Below is a small trained network, with its code and all its weights. Each question gives an input and a class and asks what happens when units are switched off, that is, made to give their printed mean instead of their output.

import numpy as np


def w(rows, s, z=0):
    codes = np.array(rows[::2]) - 128.0
    scale = np.full(codes.shape[1], s)
    scale[-1] = z or s
    return codes * scale


def norm(h):
    return h / np.sqrt((h * h).mean(-1, keepdims=True) + 1e-5)


def f(y):
    return y / 2 * (1 + np.tanh(0.7978845608 * (y + 0.044715 * y**3)))


def log_softmax(a):
    a = a - a.max(-1, keepdims=True)
    return a - np.log(np.exp(a).sum(-1, keepdims=True))


def net(x, mask):
    res = np.array(x, float).reshape(1, 8) / 4 @ E
    u = 0
    for l in range(2):
        y = f(norm(res) @ A[l][:, :-1].T + A[l][:, -1])
        res = res + np.where(mask[u : u + 3], y, B[l][:, -1]) @ B[l][:, :-1]
        u += 3
    return log_softmax(norm(res)[-1] @ U[:, :-1].T + U[:, -1])


A, B = {}, {}
E = w([
[185,8,88,189,241,164],'x0',
[118,142,117,134,149,149],'x1',
[30,136,88,145,154,197],'x2',
[148,148,122,123,152,134],'x3',
[146,119,4,26,136,67],'x4',
[155,126,136,125,128,106],'x5',
[184,195,113,111,212,170],'x6',
[151,127,134,120,126,113],'x7',
],0.0047)
A[0] = w([
[168,1,100,167,192,141,30],'0.n0',
[82,193,121,147,102,80,254],'0.n1',
[131,108,20,73,137,78,14],'0.n2',
],0.0067,0.0011)
B[0] = w([
[104,161,175,113,178,36,254],'0.n0',
[171,92,119,164,202,1,176],'0.n1',
[140,103,130,155,39,232,214],'0.n2',
],0.0079,0.0042)
A[1] = w([
[225,119,175,139,112,125,227],'1.n0',
[167,120,254,201,104,184,5],'1.n1',
[140,148,146,115,154,63,251],'1.n2',
],0.0089,0.0018)
B[1] = w([
[32,180,4,144,65,135,240],'1.n0',
[213,121,99,64,16,207,247],'1.n1',
[67,254,96,117,164,58,253],'1.n2',
],0.0065,0.0037)
U = w([
[73,181,48,238,127,142,223],'0',
[120,182,228,73,220,23,141],'1',
[253,81,102,108,32,225,6],'2',
],0.0054,0.0019)

Each question gives the input, the list of numbers given to net, and the class t.
The units are the neurons (one row each of A and B). Each row of codes is followed by its name. A weight is (code - 128) times the scale printed after its matrix; where a second scale follows, it is the last column's (A, B and U).
mask holds one flag per neuron, layer by layer. A switched-off neuron (its flag False) gives its mean, the last column of its row in B, instead of its output. The means were averaged over made-up inputs and are rounded, as every weight is.
A unit's drop is (log p(t) with every unit on - log p(t) with that unit switched off) / (log p(t) with every unit on - log p(t) with every unit switched off).
The circuit of an input: a set's keep is (log p(t) with only the set's units on - log p(t) with every unit switched off) / (log p(t) with every unit on - log p(t) with every unit switched off). Starting from all 6 units, units are removed one at a time, each time the one whose removal leaves the highest keep (on an exact tie, the one counted first), for as long as the keep stays at least 0.8.
units of the circuit, in order: the units of the circuit, biggest drop first
top k neurons: the k neurons with the biggest drops, biggest first
drop when u is switched off: that unit's drop, to one decimal
input [-1,-5,3,-2,7,-3,7,5], class 2: top 3 neurons	(0.n2; 1.n2; 1.n0)
input [-3,-2,-6,-7,2,4,6,3], class 0: units of the circuit, in order	(1.n0; 0.n0)
input [-1,2,2,-2,7,1,7,6], class 2: units of the circuit, in order	(0.n2; 1.n2)
input [1,2,-7,-2,-3,8,-5,7], class 0: units of the circuit, in order	(1.n0)
input [-2,-5,-2,4,7,-3,-7,-7], class 2: top 3 neurons	(0.n2; 0.n0; 1.n2)
input [3,6,-8,8,3,-3,-2,0], class 0: top 3 neurons	(1.n0; 0.n2; 0.n1)
input [4,3,0,7,-4,0,-7,1], class 1: top 2 neurons	(0.n0; 0.n2)
input [6,-3,-8,-1,5,5,3,2], class 0: top 3 neurons	(1.n0; 0.n2; 0.n1)
input [8,6,1,-2,6,1,-2,-1], class 1: top 3 neurons	(0.n0; 1.n0; 1.n1)
input [-3,6,-5,-2,-7,0,-1,2], class 2: top 2 neurons	(1.n1; 0.n0)
input [-3,-8,-6,-7,0,6,4,-3], class 0: top 2 neurons	(1.n0; 0.n0)
input [-1,4,0,-6,4,8,-1,5], class 2: top 3 neurons	(0.n2; 1.n2; 0.n0)
input [-4,6,4,-6,-8,-8,2,0], class 2: units of the circuit, in order	(1.n1; 1.n2)
input [2,-4,-7,5,-4,8,6,-6], class 0: top neuron	(1.n0)
input [-1,2,-7,-2,5,5,7,-3], class 0: top 2 neurons	(1.n0; 1.n1)
input [1,7,0,3,-3,5,-6,6], class 2: top 3 neurons	(1.n1; 0.n1; 0.n0)
input [6,6,4,-7,-3,1,-3,-4], class 1: top 3 neurons	(0.n0; 0.n2; 1.n0)
input [-1,3,-1,-6,4,8,0,4], class 2: top 3 neurons	(0.n2; 0.n0; 1.n2)
input [7,5,1,-5,0,-4,1,8], class 1: drop when 0.n1 is switched off	0.0
input [6,7,-4,-1,-7,-3,-8,0], class 2: drop when 0.n0 is switched off	-0.2
input [5,-1,2,-8,-5,4,-1,-2], class 1: drop when 1.n0 is switched off	0.2
input [-4,2,-6,2,-8,-3,-8,-6], class 2: drop when 1.n1 is switched off	1.0
